Below is a small trained network, with its code and all its weights. Each question gives an input and a target symbol and asks what happens when units are switched off, that is, made to give their printed mean instead of their output.

import numpy as np


def w(rows, s, z=0):
    codes = np.array(rows[::2]) - 128.0
    scale = np.full(codes.shape[1], s)
    scale[-1] = z or s
    return codes * scale


def norm(h):
    return h / np.sqrt((h * h).mean(-1, keepdims=True) + 1e-5)


def softmax(a):
    e = np.exp(a - a.max(-1, keepdims=True))
    return e / e.sum(-1, keepdims=True)


def log_softmax(a):
    a = a - a.max(-1, keepdims=True)
    return a - np.log(np.exp(a).sum(-1, keepdims=True))


def net(x, mask):
    ids = ['βγεξπτφψ'.index(c) for c in x.split()]
    T = len(ids)
    res = E[ids] + P[:T]
    u = 0
    for l in range(2):
        r = norm(res)
        for j in range(3):
            rows = slice(2 * j, 2 * j + 2)
            q, k, v = (r @ M[l][rows].T for M in (Q, K, V))
            z = softmax(np.where(np.tri(T) > 0, q @ k.T / 2**0.5, -1e9)) @ v
            o = O[l][rows]
            res = res + np.where(mask[u + j], z, o[:, -1]) @ o[:, :-1]
        u += 3
    return log_softmax(norm(res)[-1] @ U[:, :-1].T + U[:, -1])


Q, K, V, O = {}, {}, {}, {}
E = w([
[170,117,84],'β',
[89,120,120],'γ',
[42,102,18],'ε',
[111,119,116],'ξ',
[94,112,139],'π',
[69,181,156],'τ',
[7,127,154],'φ',
[123,151,146],'ψ',
],0.015)
P = w([
[63,67,49],'0',
[92,92,49],'1',
[134,140,72],'2',
[145,125,76],'3',
[150,110,82],'4',
[158,102,92],'5',
[156,90,99],'6',
[156,69,103],'7',
[152,47,111],'8',
[149,16,123],'9',
[148,11,113],'10',
[144,2,98],'11',
],0.0023)
Q[0] = w([
[34,194,222],'0.h1',
[195,172,154],'0.h1',
[92,92,134],'0.h2',
[221,3,184],'0.h2',
[219,199,120],'0.h3',
[102,70,61],'0.h3',
],0.013)
K[0] = w([
[105,164,222],'0.h1',
[84,184,77],'0.h1',
[87,154,123],'0.h2',
[131,111,253],'0.h2',
[154,218,128],'0.h3',
[111,87,63],'0.h3',
],0.017)
V[0] = w([
[110,64,1],'0.h1',
[123,17,190],'0.h1',
[125,111,188],'0.h2',
[153,79,161],'0.h2',
[105,68,59],'0.h3',
[66,160,108],'0.h3',
],0.0081)
O[0] = w([
[112,254,138,254],'0.h1',
[239,133,134,82],'0.h1',
[164,178,129,76],'0.h2',
[189,92,129,91],'0.h2',
[60,189,156,234],'0.h3',
[135,170,87,174],'0.h3',
],0.0072,0.0058)
Q[1] = w([
[53,136,155],'1.h1',
[153,92,158],'1.h1',
[181,125,3],'1.h2',
[153,192,138],'1.h2',
[107,166,200],'1.h3',
[152,164,106],'1.h3',
],0.021)
K[1] = w([
[159,219,201],'1.h1',
[102,88,173],'1.h1',
[216,200,30],'1.h2',
[90,201,128],'1.h2',
[203,53,173],'1.h3',
[165,253,142],'1.h3',
],0.015)
V[1] = w([
[1,205,84],'1.h1',
[84,117,184],'1.h1',
[188,67,55],'1.h2',
[194,142,156],'1.h2',
[115,85,224],'1.h3',
[72,146,215],'1.h3',
],0.0085)
O[1] = w([
[254,87,125,248],'1.h1',
[92,55,119,121],'1.h1',
[216,131,23,85],'1.h2',
[172,141,115,95],'1.h2',
[48,137,190,90],'1.h3',
[71,63,119,145],'1.h3',
],0.0064,0.014)
U = w([
[246,176,80,203],'β',
[93,218,160,59],'γ',
[40,165,19,153],'ε',
[127,123,122,3],'ξ',
[191,111,246,67],'π',
[52,57,168,202],'τ',
[118,107,164,108],'φ',
[182,9,67,153],'ψ',
],0.013,0.0042)

Each question gives the input, a string of symbols that net reads in full, and the target symbol t.
The units are the heads (2 rows each of Q, K, V and O). Each row of codes is followed by its name. A weight is (code - 128) times the scale printed after its matrix; where a second scale follows, it is the last column's (O and U).
mask holds one flag per head, layer by layer. A switched-off head (its flag False) gives its mean, the last column of its rows in O, instead of its output. The means were averaged over made-up inputs and are rounded, as every weight is.
A unit's drop is (log p(t) with every unit on - log p(t) with that unit switched off) / (log p(t) with every unit on - log p(t) with every unit switched off).
The circuit of an input: a set's keep is (log p(t) with only the set's units on - log p(t) with every unit switched off) / (log p(t) with every unit on - log p(t) with every unit switched off). Starting from all 6 units, units are removed one at a time, each time the one whose removal leaves the highest keep (on an exact tie, the one counted first), for as long as the keep stays at least 0.8.
units of the circuit, in order: the units of the circuit, biggest drop first
heads that matter: for each layer, one digit per head in row order, 1 if its drop is at least 0.15 and else 0, layers parted by /
drop when u is switched off: that unit's drop, to one decimal
input β β β β γ β γ ε β ψ ψ τ, target ψ: units of the circuit, in order	[0.h1]
input γ ψ ε ε β τ γ, target τ: heads that matter	100 / 001
input β ξ ψ π τ, target ψ: units of the circuit, in order	[0.h1; 0.h3]
input φ β γ β β ψ γ, target ψ: heads that matter	101 / 010
input β β π, target π: units of the circuit, in order	[1.h2; 0.h1]
input π ψ β β β τ β β τ π π γ, target π: units of the circuit, in order	[0.h1; 1.h2]
input β γ π, target π: units of the circuit, in order	[0.h1; 1.h2]
input τ β φ ε β τ β ε β γ γ, target γ: heads that matter	101 / 000
input ε π ξ ε ψ β ε γ, target ε: heads that matter	111 / 011
input ψ τ β β φ ψ β π, target ψ: heads that matter	101 / 010
input τ π ξ β ψ, target ψ: heads that matter	101 / 000
input β ψ γ τ γ ξ τ ψ β π, target ψ: drop when 0.h3 is switched off	0.2
input ε ε π ε ψ, target ψ: drop when 0.h1 is switched off	0.3
input π β ε β τ τ ε β β γ, target γ: drop when 0.h3 is switched off	0.3
input β β β β τ π τ β γ π ξ γ, target π: units of the circuit, in order	[0.h1]
